Below are the code and all the weights of a small trained network. Each question names an input and a target symbol and asks about switching units off, where a switched-off unit gives its printed mean instead of its output.

import numpy as np


def w(rows, s, z=0):
    codes = np.array(rows[::2]) - 128.0
    scale = np.full(codes.shape[1], s)
    scale[-1] = z or s
    return codes * scale


def f(y):
    return y / 2 * (1 + np.tanh(0.7978845608 * (y + 0.044715 * y**3)))


def softmax(a):
    e = np.exp(a - a.max(-1, keepdims=True))
    return e / e.sum(-1, keepdims=True)


def log_softmax(a):
    a = a - a.max(-1, keepdims=True)
    return a - np.log(np.exp(a).sum(-1, keepdims=True))


def net(x, mask):
    ids = ['αβγδζηθλμξστφψω'.index(c) for c in x.split()]
    T = len(ids)
    res = E[ids] + P[:T]
    u = 0
    for l in range(2):
        r = res
        for j in range(2):
            rows = slice(2 * j, 2 * j + 2)
            q, k, v = (r @ M[l][rows].T for M in (Q, K, V))
            z = softmax(np.where(np.tri(T) > 0, q @ k.T / 2**0.5, -1e9)) @ v
            o = O[l][rows]
            res = res + np.where(mask[u + j], z, o[:, -1]) @ o[:, :-1]
        u += 2
        y = f(res @ A[l][:, :-1].T + A[l][:, -1])
        res = res + np.where(mask[u : u + 4], y, B[l][:, -1]) @ B[l][:, :-1]
        u += 4
    return log_softmax(res[-1] @ U[:, :-1].T + U[:, -1])


Q, K, V, O, A, B = {}, {}, {}, {}, {}, {}
E = w([
[103,80,194],'α',
[133,79,64],'β',
[74,124,162],'γ',
[92,94,156],'δ',
[124,89,124],'ζ',
[150,56,148],'η',
[114,105,135],'θ',
[184,3,51],'λ',
[135,71,97],'μ',
[100,78,107],'ξ',
[138,32,57],'σ',
[121,108,108],'τ',
[117,57,67],'φ',
[76,116,162],'ψ',
[52,186,166],'ω',
],0.014)
P = w([
[159,153,112],'0',
[149,197,56],'1',
[42,74,111],'2',
[204,119,98],'3',
[97,216,222],'4',
[60,44,113],'5',
[201,113,83],'6',
[131,172,4],'7',
[76,19,112],'8',
[180,135,91],'9',
[119,215,225],'10',
[83,21,126],'11',
[181,124,64],'12',
[134,170,70],'13',
],0.012)
Q[0] = w([
[70,251,163],'0.h0',
[180,149,254],'0.h0',
[200,7,190],'0.h1',
[119,105,215],'0.h1',
],0.0078)
K[0] = w([
[119,254,53],'0.h0',
[167,157,5],'0.h0',
[215,15,192],'0.h1',
[135,58,225],'0.h1',
],0.0094)
V[0] = w([
[126,136,131],'0.h0',
[46,137,11],'0.h0',
[130,109,135],'0.h1',
[177,160,177],'0.h1',
],0.012)
O[0] = w([
[120,136,123,108],'0.h0',
[152,69,2,185],'0.h0',
[126,145,117,178],'0.h1',
[202,49,50,2],'0.h1',
],0.0099,0.0031)
A[0] = w([
[125,54,87,113],'0.n0',
[79,156,55,17],'0.n1',
[23,106,92,3],'0.n2',
[159,254,121,184],'0.n3',
],0.0079,0.002)
B[0] = w([
[50,203,191,243],'0.n0',
[137,154,253,137],'0.n1',
[184,5,76,250],'0.n2',
[253,10,225,136],'0.n3',
],0.0078,0.002)
Q[1] = w([
[180,97,206],'1.h0',
[159,166,141],'1.h0',
[135,139,86],'1.h1',
[250,211,80],'1.h1',
],0.018)
K[1] = w([
[116,116,203],'1.h0',
[120,178,151],'1.h0',
[110,118,166],'1.h1',
[134,6,148],'1.h1',
],0.023)
V[1] = w([
[41,149,179],'1.h0',
[82,214,95],'1.h0',
[111,114,101],'1.h1',
[249,150,116],'1.h1',
],0.013)
O[1] = w([
[226,99,102,252],'1.h0',
[101,91,42,4],'1.h0',
[165,138,164,153],'1.h1',
[2,179,221,37],'1.h1',
],0.0075,0.0039)
A[1] = w([
[131,198,145,194],'1.n0',
[180,255,82,4],'1.n1',
[64,201,169,183],'1.n2',
[47,242,122,172],'1.n3',
],0.013,0.0042)
B[1] = w([
[202,147,142,196],'1.n0',
[46,81,208,116],'1.n1',
[189,68,74,254],'1.n2',
[145,2,172,67],'1.n3',
],0.025,0.00034)
U = w([
[187,167,212,231],'α',
[37,60,142,219],'β',
[129,137,173,113],'γ',
[148,153,145,193],'δ',
[144,89,167,21],'ζ',
[198,99,150,75],'η',
[145,86,164,22],'θ',
[133,88,123,1],'λ',
[132,91,149,34],'μ',
[117,134,113,118],'ξ',
[114,120,84,92],'σ',
[89,65,252,166],'τ',
[105,130,80,121],'φ',
[145,142,146,156],'ψ',
[147,90,166,25],'ω',
],0.013,0.0052)

Each question gives the input, a string of symbols that net reads in full, and the target symbol t.
The units are the heads (2 rows each of Q, K, V and O) and the neurons (one row each of A and B). Each row of codes is followed by its name. A weight is (code - 128) times the scale printed after its matrix; where a second scale follows, it is the last column's (O, A, B and U).
mask holds one flag per unit, layer by layer, with each layer's heads first. A switched-off unit (its flag False) gives its mean, the last column of its rows in O or B, instead of its output. The means were averaged over made-up inputs and are rounded, as every weight is.
A unit's drop is (log p(t) with every unit on - log p(t) with that unit switched off) / (log p(t) with every unit on - log p(t) with every unit switched off).
The circuit of an input: a set's keep is (log p(t) with only the set's units on - log p(t) with every unit switched off) / (log p(t) with every unit on - log p(t) with every unit switched off). Starting from all 12 units, units are removed one at a time, each time the one whose removal leaves the highest keep (on an exact tie, the one counted first), for as long as the keep stays at least 0.8.
circuit, biggest first: the units of the circuit, biggest drop first
unit that matters most: the unit with the biggest drop
k most important neurons: the k neurons with the biggest drops, biggest first
k most important neurons of layer l: the k neurons of layer l with the biggest drops, biggest first
which heads matter: for each layer, one digit per head in row order, 1 if its drop is at least 0.15 and else 0, layers parted by /
input η α γ α α φ φ ξ ξ, target τ: unit that matters most => 0.n3
input τ η α α φ, target η: which heads matter => 00 / 01
input η η α δ φ, target η: 2 most important neurons of layer 0 => [0.n2 0.n0]
input ψ β η α ψ, target β: circuit, biggest first => [0.h0 1.h0]
input α η ξ μ α φ γ λ θ β δ φ, target τ: circuit, biggest first => [1.h0 0.h0]
input η δ α δ α α φ α, target α: circuit, biggest first => [0.h0 1.n0]
input φ η ζ η α γ α β φ, target τ: 2 most important neurons => [0.n3 0.n2]
input ψ α α η φ η α β α φ τ, target β: which heads matter => 10 / 00
input ψ η η ψ ζ α α α ζ η ζ δ β, target β: which heads matter => 00 / 01
input μ α σ β, target β: 3 most important neurons of layer 0 => [0.n0 0.n2 0.n3]
input σ α σ α δ φ ξ η ω φ α η σ β, target α: which heads matter => 11 / 00
input η ψ α α, target α: circuit, biggest first => [0.h0 0.n2 1.n0]
input σ σ λ φ α β δ η, target α: 2 most important neurons => [0.n2 0.n3]
input η η μ δ ψ, target η: which heads matter => 01 / 01
input α β α θ β δ η ψ α μ δ α τ, target τ: circuit, biggest first => [1.n1 1.h1 0.n2]
input α β ψ α δ, target β: which heads matter => 11 / 11
input ψ ξ ξ η α α α ω, target α: 2 most important neurons => [0.n3 0.n1]
input ω η η ψ ψ, target η: 2 most important neurons => [1.n2 0.n0]
input ψ μ η α ψ η α η β γ α α α ζ, target α: unit that matters most => 0.h0
input φ η ζ ω δ η φ δ ζ σ α α σ μ, target α: circuit, biggest first => [0.h0 1.n0]
input α ζ ζ ψ α α α γ, target α: which heads matter => 10 / 10
